Each row comes from the steps of one walk. Every step used is in the known rows, and no mark comes twice. Write the walk behind each row, first mark first.
Each row is shifted at random along 4 fixed directions that mean nothing.
Known rows:
leler -> bine -> fivu -> zapanum: [ 140  -61    9  -92  -33   64  -24 -179 -270 -103   77  157  147  125
 -109  -61  -52   53   13   23  138 -239   22  -73  201    0  -82   31
   -3  -23  -68    4  -11   20 -135   54 -111   -2   27   51  -75  -74
   75  105  -37]
pozes -> relas -> zapanum -> fivu: [  96  181 -182   -9  100 -162 -124  -49 -162   -1   99   57  -42  -26
   64 -145 -191  -44  -69   19   83 -130   50  131   90   63  -11   51
   13  -76  175   71  -29 -144  -39 -167   26  -92  -34   69  -21  -55
  132   34   58]
leler -> timun -> dofaz -> bine -> fivu -> zapanum -> relas: [ -33  127  -46   20   13   76  -86  -35 -118  -88   36   21   71  122
 -153   21 -175   32  -87   61  191  -53   17 -124  145   79 -115  104
   57 -127   17  -57  -30 -135  -19  -24   15  -26   64  -26   45  -23
   -3   77  -24]
bine -> fivu -> tivod -> dofaz -> timun -> pozes -> relas -> zapanum: [  81   17 -107 -173   75  -76  -63   86 -372 -181  216  -59   72   94
 -125  -40   28   -8  -23   82  167 -103  102   48  152  -44   -7  -18
  -57  -87  -42  -40   56 -207  -58   97  -32   87   70   68  163   -6
   92  107   -4]
dofaz -> leler -> timun -> pozes -> relas -> zapanum -> tivod -> bine -> fivu: [-106  230 -134  274  -31  134  -19 -197 -110  153   36   -5   11  131
 -264  236  -32    9 -149  -35   77  173  -35 -132  112  -24  142  103
   99  138   65 -243  -10   26   96 -226   62  -13   68   -9 -121   21
   59    8   19]
dofaz -> timun -> bine -> leler: [  30  -64 -113 -139  -87   47    7  -46 -130   28  140  137  110    7
   -4   76   28  104  -79  105  -28 -134   13   23  103 -118   62  145
 -168    9  213   76  -29  106 -109  -99   78   50 -176   17   28  -53
  -71  -12  -42]
fivu -> zapanum -> relas -> pozes -> bine -> tivod -> dofaz -> leler -> timun: [-119   77 -103  -31   83 -101   65   98 -176  -12   91   19  -34   72
    2   81  -40 -112  -91    7   39   59   -4  -62  155  -86 -137  214
  -23   48   88 -163  -54   70   -3  -52   -1 -185  -43  -93  159   -5
  126   -7  -26]
timun -> pozes -> relas -> zapanum: [ -90   -4  -44 -291  116  -14  -61   29 -560 -161  221  -52   57  223
 -128   -6  -45  108 -156  176  208  -84   23  -13  178 -103   55  119
  -89  -59  -21  -52  -36 -141  -51  -70  -53  -13  179  -13  147  -29
  177   69 -104]
zapanum -> fivu -> leler -> bine -> tivod -> dofaz: [ 112  -57 -133 -112  -22   21   -5  -45  -99  -58  143  107  166   -8
  -25  -84  185   19  236   54  -14  -78  100  -15   85 -155  -24    1
   96   48   -3    1   18   71 -179  170   28   66 -222  101  114  -34
  -98  -61  -53]
tivod -> bine -> fivu -> zapanum -> pozes -> timun -> dofaz: [ -23  197 -404  379  -35   99 -259 -182  -10  160   22 -124   42  162
  101   32  102   10  -70   -4  234  115  143  -47   68  -61   53  -36
  139   26   14 -186 -150  -78   26   81  109  124 -257  -42   40   24
  -20   37    0]
timun -> bine -> tivod -> fivu -> zapanum -> relas -> pozes: [  33   47   -2 -316  109   42  -23   37 -380 -272  274  -16  155  116
  -63 -192 -140   48   24  142  163 -235   36  120  164   28 -117  -12
  -68 -241   -5  183   27  -80  -78   95   65  -32   87  118  197   15
  104  112  -80]
leler -> dofaz -> bine -> tivod -> fivu: [ 166  156 -150  158  -84   90   80  -58  -32  136  -31  119   -2   42
 -212   38  -50   65   27  -65 -135    0  -57 -112  132   52  -77   52
   84  156   15    4   36   46  134 -114   13  -11  -27   72  -18  -47
   67  -53  -13]
pozes -> relas -> zapanum -> tivod -> bine -> fivu -> leler -> dofaz: [   3   54 -129  187  -84   35  -25  -84 -142    5   57  -73   85   67
 -118  138  118    6  -54  -57   93   45  100 -142   52  -41  -11   73
  232   85 -131 -214   -1  -60   45  122  184   88  -72   10  134  -28
   84  -49   83]
timun -> dofaz -> bine -> tivod -> fivu -> zapanum -> relas -> pozes: [   5  264 -148   49   74  -35  -56    4 -224  -36  144  -71   18  112
 -105  -88 -195   -8  -59  -70  137  -79   77   68   61  169 -149  -15
   -8  -82   55   60  -54 -139   72   22  109  -33    7   69  127   -6
   64  112   -7]
zapanum -> pozes -> timun -> bine -> fivu -> leler -> dofaz: [  -3  107 -208  270 -159   36  -57 -174  -70   97   44 -107  172   88
   58  188  156   25 -106  -19  133   38  135  -91   34 -102    6   42
  193   90  -85 -195  -64   20   53   92  180   85 -220  -20  114   30
   82  -36   41]
tivod -> bine -> fivu -> leler: [  15  159 -114  309 -176   89   -5 -254 -140  162   27   62   33  154
 -181   88   91   61 -103 -108  144   19   37 -232  105   27   -4  127
  168  129  -38  -86  -81   13   13    0  130  117 -104   26 -143    5
   44  -45  -18]
timun -> bine -> tivod -> dofaz -> leler -> zapanum -> fivu: [ 174   50 -112  -53  -71  -28   51   15  -18 -167   77  168   76 -180
   54 -193  -40   96  202   30  -15 -150  116   64  103   94 -137  -69
   52   -9   -6  167   93  -37  -64   90   13  -77 -173  143  107  -34
   43  -24   47]
tivod -> dofaz -> bine -> fivu -> zapanum: [ 140   72 -126  194  -22   48  -84 -211 -141   94  -39  128   22  141
 -168  -48  -67   15  -18  -92  127 -138   65 -100  101   64 -120   13
   39   82   18  -65  -69  -55  -37   26  -54  -16  -51   34 -144  -54
    6   77   13]
fivu -> zapanum -> pozes -> timun -> dofaz -> bine -> tivod: [ -41  -46 -125  -97  -81  150  -25   56 -176 -105  132    2  183  149
  -24  146   24   19  152   87   71  -14   37  -74  188 -101   -7  -10
  -22   83   15   -3  -49   34  -57   40  -29   58  -49   18   91  -34
 -130   47 -184]
tivod -> fivu -> zapanum -> pozes: [  52  -53  -77 -274  136   93   69  -27 -283 -127  211  138   50  104
   38 -256 -256   87 -127  112   96 -277  -40   35  191  -34 -131   14
   -1  -84    6  126  -87  -23  -23  -90   58 -177    7   57  177  -44
  143   23 -123]
dofaz -> bine -> tivod -> fivu -> leler: [ 108  -64    4 -116  -45   -3  118   21 -190    0  198  138   55   35
  -31   -5   38  -52   -1   62  -28 -147    5  -22  191 -112  -49  113
   22  103  -19   36  -10   19  -46   -9  104   46 -176  108  -34  -12
   22  -39  -30]
relas -> pozes -> bine -> fivu -> leler -> zapanum -> tivod: [ -22 -109   63 -326  -44   49   90  144 -324 -382  237   67  185   39
   52 -105  -27   76  180   88   75 -137  -25  -21  255  -44  -73  -23
   97 -152 -143   50   87  -21  -93  216  114   67   70  139  223  -38
    2   -5  -54]
fivu -> zapanum -> relas -> pozes -> timun -> dofaz -> leler -> bine: [ -11  230 -192  192 -192  -41   -3  -90 -160  -23   24  -62   23    2
 -151   73   -2   81   -5 -201  139   57  118 -211  142  164 -173  -17
   75   12  -56 -161  -52  -45   35  165   48  -38  -68  -65  182  -47
  118   47   35]
relas -> zapanum -> pozes -> bine -> fivu: [ 182  163 -213  101 -102    9 -122 -179 -128   41   60   33   81   76
  -23  -90  -66   39    2  -80   51 -105   98   48   84  145   -3  -51
   18 -126  172   70   -3   22   24 -118   51   35  -64   85   -3  -23
    3   47   64]
timun -> bine -> fivu -> leler -> zapanum -> tivod: [-140  141  -32  115  -83   -7   57   14  -78   15   32  117    3   26
   45   72 -125  107  -38  -91    9   45  -57  -96  140   59  -43   18
  120  103  -57  -63  -28  -11   33  -29  145   20  -27   85  -27  -83
  -38  -39   38]
leler -> bine -> fivu -> tivod -> dofaz -> timun -> pozes -> relas -> zapanum: [ 152  -61  -54 -329   40  -79  -17  102 -382 -268  280  -34  121   13
 -112  -80   23  -16   42   83  134 -190  139   89  204  -30  -33  -68
  -98 -133  -53   -3  109 -183 -103  138  -60   66   39  104  229  -28
   97  127   26]
dofaz -> bine -> leler -> zapanum -> tivod: [-222  -17   19 -207   90    7  110  128 -193  -35  145  147   34   34
   34  107 -228   22  -75   85  -84   -8 -149   13  156 -118   35  184
    2  181  100  -91  -56   59  -29 -227   85  -72    9   24   39 -126
 -109  -40  -63]
timun -> dofaz -> leler -> bine -> fivu -> tivod: [  58  292 -130  361 -148 -185   -7  -75   73  286   55   45   83  -15
   58  195   37 -172  -40 -126  -28   52   10   93   41   54    9   13
   44  275   61 -134  -37  -12  -36  -32   29  147 -225   98 -194  -49
 -137   61  134]
relas -> pozes -> bine -> tivod -> fivu: [  72  150 -155   87   33   60  -23  -88 -149  111   59   55   30  130
 -157   -4    7   10   44   36  -46   11  -77  -26  126  -27   35   81
   56   46   47  -15   -9   79   41 -103   35   19   -5   71  -56    9
   90  -14  -43]
zapanum -> relas -> pozes -> timun -> dofaz -> leler -> bine -> tivod: [ -55  139 -106    4 -162   17   57  125 -141 -113   86   15   77   57
 -137  167  -21   97   49 -121  -57  101   11 -197  141   62  -77    5
   10   44   24   27  -15   67   58   -4   19    9   63  -23  190  -73
    9    3 -120]
leler -> timun -> pozes -> relas -> zapanum: [-103   74  -88 -190  142 -120  -54   37 -446  -18  197  -57  -13  164
  -10   42  -93   -1 -231  103  177  -54   43   72  156  -72   45  145
 -131    1   49 -104  -60 -110  -18 -174  -53  -68   73  -28   93  -45
  177   86  -21]
pozes -> relas -> zapanum -> tivod: [  22  112 -163  -66   30 -164  -65  161 -198  -79   98   46  -77   -2
  121 -155 -134   -2   43 -102   39  -55  -10   53  154   92  -94  -51
   26 -156   70   44    5 -136  -37   30  140   27   52  101  124 -141
  -52   -6   74]
fivu -> zapanum -> pozes -> bine -> leler: [  25  -35 -180  -21  -39  103  -84  -38 -134  -28  109   59  108   74
  -59  -58   22   87   23  -14  110 -137   65  -93   19   37   38   53
   10 -142   99   24 -117   57  -86   78  160   36  -96  -27  125  -55
  -62  -19  -68]
dofaz -> leler -> bine -> fivu -> tivod: [  65   89   44    8 -172   -5   86  -20 -164  -53  133   89  227   70
 -108  141   52  -41   55   39   21  -55  -93  -71  195  -47  -17   54
   69  127  -66  -44   50   17 -104   86  -57  135   44   86  -56  -21
  -30   34  -52]
relas -> zapanum -> fivu -> tivod -> dofaz -> timun -> pozes -> bine -> leler: [ -43   13 -150  -32   63   13  -43  -25 -100   37  172   39   92   25
  -74   97   76  -40   -8   78   31  -34   55   21    8 -131  186   65
  -42   10  152 -122  -82   -7 -107   12  134   88 -148   11   57   31
  -58   18  -43]
fivu -> leler -> bine -> tivod -> dofaz -> timun: [ -69  -55 -126 -182    1  -39  132   -1 -231  -32  126   92   39   99
 -140  142   17  -16  -20   69  -64   37  -82 -148  244 -264  -92  212
  -34  186  116 -120  -24   72  -76  -96  -41  -18  -47  -29  160  -24
   44  -14 -174]
relas -> pozes -> timun -> dofaz -> leler -> bine -> tivod -> fivu: [ -33  208 -186  215   44   47  -17  -98 -103  154   70  -26   51   91
 -159  208   44  -58  -31   36  -32  144  -50  -36  113 -119   91  120
  101  229   -7 -206  -35   97   79 -130   26   20 -103    0  -97   30
   86   11  -22]
pozes -> timun -> bine -> fivu -> tivod: [ 122 -128   88 -282 -122  115  -21   30 -239 -246  253   82  351  124
   42   18  135  -14  125  300   88 -192  -78   35  295 -240   60   -7
   -6  -87  -67   84  103   -8 -225  189  -75  205   41  143    7   37
  -40   48 -116]

Write each row's walk:
[  25  179 -165  126 -177  -42  124  -65 -139   71  130  -36  190   65
  107  117  261   30   18   35  188   40  105   14  108 -108   14  -43
  -40   19 -114 -136   15   13  -20  187   16   88 -172   42  134  107
   49   31  -54]
bine -> fivu -> tivod -> dofaz -> leler -> timun -> pozes
[ 197  114 -126   56 -141  -63    9  -71 -102  -23  130   43  114  -75
 -118   45   49   12   31 -110  -27  -46  147   42   75   52   10  -94
    1  -18   64  -60   97    2   18  -14   41   27 -110  100   52  -33
  -12   43  140]
timun -> pozes -> relas -> zapanum -> tivod -> dofaz -> leler -> bine -> fivu
[ -32   63  -23  -60   60   -9  -80  -32 -122  -78  103   34   96   35
  -26   -8 -115  -53  -48  145  194 -112   40   30  135   13  -90  107
  -14 -141   41  -41   -9  -75 -130  -41   45  -48  -48    8   -7  -11
  -45   92   41]
dofaz -> leler -> timun -> bine -> fivu -> zapanum -> relas
[  69   13  -56    0  -54  120   70   85 -178 -139  142   75  -19   84
 -143    2  -49   76  -79  -57    9  -58   36 -219  200    3  -81    6
  134   35 -108   27  -34  -89  118   80  140   45  -30   49   99    7
  143  -46  -74]
relas -> zapanum -> pozes -> timun -> dofaz -> bine -> tivod -> fivu -> leler
[  96  -60 -146 -102  124  -72  -51   18  -91   31  175   -8   90  -46
   59  -41    5 -117  -62   77  -44 -160  127  185  -37  -88    8  103
   -2  -30  115  -82  -34   15  -47  -10  192  -20 -244   24  220  -56
   12    7  127]
tivod -> fivu -> zapanum -> relas -> pozes -> bine -> leler -> dofaz
[ -20   17   21  -52  -56  -20    5   12 -161  -32  217   26  246   95
    9  229   84 -158  -17  182   15   -4  -80   39  202 -246  105  103
   37  182   -3 -161    5   18 -135    6  -52  144  -61   49  -69   14
  -57   59  -47]
pozes -> timun -> dofaz -> leler -> bine -> fivu -> tivod
[  40   15 -244  111  -37   10  -34  103 -141 -107  101  -18   25   43
   31    5  143    4   47   60   72   58   90  -67  116 -108  -83    6
   72   35  -56  -80  -42  -53   14  167  108   38 -168  -27  162   23
   13  -18  -33]
bine -> tivod -> fivu -> zapanum -> pozes -> timun -> dofaz -> leler
[ -84  128  -99  123  -81   32   43  -42 -114   74   26   11   93   71
 -111  279  -34  -35   78  -57  -11   65   28  -87   86    6   -2   83
   66  277   30  -96  -47   44   18  -95   21   24  -56   24  -49  -50
  -74    9  -75]
relas -> zapanum -> fivu -> leler -> dofaz -> bine -> tivod
[  73   -2 -166 -223  146 -219  -84   99 -345  -71  276  -87   50   10
   83  -99   55 -151   23  116  187 -152  157  253  131  -82  -15  -16
 -137  -54   18  -63   22 -202 -162   86    0   76 -134   98  150  -30
   -3  135   73]
fivu -> tivod -> dofaz -> timun -> pozes -> relas -> zapanum
[ 175  -35  -92 -243   49 -150   47  215 -301 -184  229   16  -55  -29
  -42 -105  -64    3  -86  -41    7 -172  150   70  153   56 -103  -63
 -118 -102  -21   88   68 -196   52   23   52    0    5   97  273  -70
  177   72   67]
bine -> tivod -> fivu -> leler -> dofaz -> timun -> pozes -> relas -> zapanum
[ 124  -85 -174  -97   -6  -57  -16   11  -37  -26  168   -7  234 -110
  262    7  186 -247  257   96  197 -187  148  211  157 -123  -41   91
  -41  -68    8 -132   48  112 -254  245   24   77 -393   49   46  -31
 -202   54   76]
fivu -> zapanum -> tivod -> dofaz -> bine -> leler -> timun
[ -61   88  -47  -30  122  106   26   50 -180  -35  114   46    4  114
 -261   72  -84   43  -49  135  -99   80  -87  -65  120  -63   37  149
   69  109   12  -75    4   18  101 -165   48  -54   53   24   43   22
  119  -17  -45]
timun -> dofaz -> leler -> zapanum -> relas -> pozes -> bine -> tivod -> fivu
[-129   10   28 -111  -62   53   33    7 -244 -112  154   30  179   98
 -177  261   16   24   71   33   53   20  -22 -165  167  -71   80  112
   56  124  -63  -72  -25   83  -89  -41  -28   30   71    6  -15  -58
   19   23 -139]
pozes -> relas -> zapanum -> fivu -> leler -> bine -> tivod
[ -62  -99  -86  -57   33   78   -8  -56 -273 -140  125   46  143   79
 -110   30  215   28  151  219   88   32   11  -53  119 -284   -2   97
  106   73  -47 -195   16   23 -171  189   87   16 -100   20   50   51
  -82  -58  -33]
timun -> bine -> fivu -> zapanum -> tivod -> dofaz -> leler
